Here is a tiny trained network, its code and every weight. The questions are about switching its units off for an input and a class, where a switched-off unit gives its printed mean instead of its output.

import numpy as np


def w(rows, s, z=0):
    codes = np.array(rows[::2]) - 128.0
    scale = np.full(codes.shape[1], s)
    scale[-1] = z or s
    return codes * scale


def f(y):
    return y / 2 * (1 + np.tanh(0.7978845608 * (y + 0.044715 * y**3)))


def log_softmax(a):
    a = a - a.max(-1, keepdims=True)
    return a - np.log(np.exp(a).sum(-1, keepdims=True))


def net(x, mask):
    res = np.array(x, float).reshape(1, 4) / 4 @ E
    y = f(res @ A[0][:, :-1].T + A[0][:, -1])
    res = res + np.where(mask, y, B[0][:, -1]) @ B[0][:, :-1]
    return log_softmax(res[-1] @ U[:, :-1].T + U[:, -1])


A, B = {}, {}
E = w([
[59,223,164,112],'x0',
[199,139,118,1],'x1',
[160,193,27,165],'x2',
[41,92,84,80],'x3',
],0.0096)
A[0] = w([
[127,103,120,137,2],'n1',
[154,93,37,156,52],'n2',
[157,71,73,150,51],'n3',
[114,83,167,119,17],'n4',
[94,156,180,111,26],'n5',
[161,51,89,160,151],'n6',
[120,92,188,112,25],'n7',
[98,107,134,183,86],'n8',
[176,63,91,134,113],'n9',
[187,133,186,159,73],'n10',
[64,73,79,94,64],'n11',
[106,126,105,172,61],'n12',
[151,135,226,129,72],'n13',
[74,172,182,103,93],'n14',
[112,172,104,138,5],'n15',
[59,87,112,87,132],'n16',
[195,187,148,169,132],'n17',
[159,39,132,132,45],'n18',
[84,149,107,196,233],'n19',
[58,120,18,104,97],'n20',
[166,178,35,65,24],'n21',
[143,149,41,167,64],'n22',
[160,127,138,149,15],'n23',
[110,121,132,150,23],'n24',
[170,150,177,159,100],'n25',
[119,58,255,116,70],'n26',
[84,66,198,147,25],'n27',
[93,82,196,202,117],'n28',
[96,175,168,116,80],'n29',
[94,97,135,181,34],'n30',
[152,166,30,178,35],'n31',
[154,123,165,60,108],'n32',
[151,63,103,142,87],'n33',
[124,43,195,125,87],'n34',
[83,243,111,118,67],'n35',
[157,69,102,139,76],'n36',
[156,168,84,161,60],'n37',
[102,119,149,178,44],'n38',
[136,133,119,109,13],'n39',
[125,139,73,192,166],'n40',
[160,115,180,50,57],'n41',
],0.014,0.0065)
B[0] = w([
[123,233,88,201,116],'n1',
[56,157,91,124,195],'n2',
[79,167,159,163,181],'n3',
[108,152,39,204,147],'n4',
[57,202,95,182,153],'n5',
[72,171,212,112,229],'n6',
[111,134,14,212,162],'n7',
[194,195,152,88,174],'n8',
[105,182,202,110,205],'n9',
[189,100,176,192,189],'n10',
[221,107,186,221,196],'n11',
[187,164,91,89,154],'n12',
[117,89,116,191,195],'n13',
[76,156,184,159,192],'n14',
[83,202,63,203,137],'n15',
[203,78,195,193,210],'n16',
[171,75,214,190,226],'n17',
[75,171,154,172,184],'n18',
[147,120,134,63,255],'n19',
[217,65,173,219,231],'n20',
[159,149,31,93,204],'n21',
[62,124,31,118,204],'n22',
[182,229,105,247,125],'n23',
[177,227,48,179,120],'n24',
[178,90,189,193,182],'n25',
[101,72,15,119,253],'n26',
[143,110,36,124,187],'n27',
[179,145,104,62,225],'n28',
[81,174,171,148,167],'n29',
[194,190,113,110,162],'n30',
[109,63,20,168,219],'n31',
[182,165,114,76,203],'n32',
[94,192,209,142,179],'n33',
[33,130,46,139,216],'n34',
[30,203,181,150,216],'n35',
[94,203,199,141,173],'n36',
[130,80,23,180,177],'n37',
[189,201,117,109,153],'n38',
[167,218,34,159,115],'n39',
[154,116,98,59,228],'n40',
[190,174,48,87,207],'n41',
],0.012,0.0089)
U = w([
[89,76,50,151,159],'0',
[48,213,195,150,135],'1',
[245,45,183,227,23],'2',
[243,195,91,22,1],'3',
[150,20,179,50,213],'4',
],0.012,0.008)

Each question gives the input, the list of numbers given to net, and the class t.
The units are the neurons (one row each of A and B). Each row of codes is followed by its name. A weight is (code - 128) times the scale printed after its matrix; where a second scale follows, it is the last column's (A, B and U).
mask holds one flag per neuron, in row order. A switched-off neuron (its flag False) gives its mean, the last column of its row in B, instead of its output. The means were averaged over made-up inputs and are rounded, as every weight is.
A unit's drop is (log p(t) with every unit on - log p(t) with that unit switched off) / (log p(t) with every unit on - log p(t) with every unit switched off).
The circuit of an input: a set's keep is (log p(t) with only the set's units on - log p(t) with every unit switched off) / (log p(t) with every unit on - log p(t) with every unit switched off). Starting from the 12 units with the biggest drops (on a tie, the unit counted first), units are removed one at a time, each time the one whose removal leaves the highest keep (on an exact tie, the one counted first), for as long as the keep stays at least 0.8.
units of the circuit, in order: the units of the circuit, biggest drop first
most important unit: the unit with the biggest drop
k most important neurons: the k neurons with the biggest drops, biggest first
drop of u: that unit's drop, to one decimal
input [6,-3,-6,-7], class 2: units of the circuit, in order => n25
input [-8,4,7,-3], class 1: 2 most important neurons => n9, n6
input [2,-7,5,7], class 2: 3 most important neurons => n20, n11, n16
input [-7,-6,3,6], class 1: 2 most important neurons => n6, n2
input [-6,-5,8,-6], class 0: 2 most important neurons => n31, n22
input [6,-3,2,-8], class 2: 2 most important neurons => n17, n25
input [-7,6,6,7], class 1: 3 most important neurons => n2, n9, n6
input [8,-5,8,0], class 0: 3 most important neurons => n31, n37, n22
input [-7,-4,-7,-2], class 0: 2 most important neurons => n26, n27
input [-3,4,1,3], class 3: 2 most important neurons => n17, n21
input [-7,0,-4,7], class 1: 2 most important neurons => n6, n34
input [5,1,6,-8], class 2: 2 most important neurons => n17, n25
input [-2,3,4,-4], class 0: 4 most important neurons => n20, n16, n11, n21
input [1,-4,4,5], class 2: units of the circuit, in order => n20
input [7,4,8,-3], class 0: 3 most important neurons => n31, n21, n37
input [-5,-6,-4,7], class 2: 2 most important neurons => n11, n16
input [-2,5,-5,-4], class 0: 4 most important neurons => n26, n34, n13, n28
input [-6,3,8,-5], class 0: drop of n31 => 0.3
input [-3,3,-3,-1], class 4: drop of n22 => 0.4
input [-1,1,8,-7], class 0: most important unit => n22
input [7,-8,3,1], class 3: drop of n28 => 0.3
input [-3,-2,-8,1], class 0: drop of n38 => 0.0
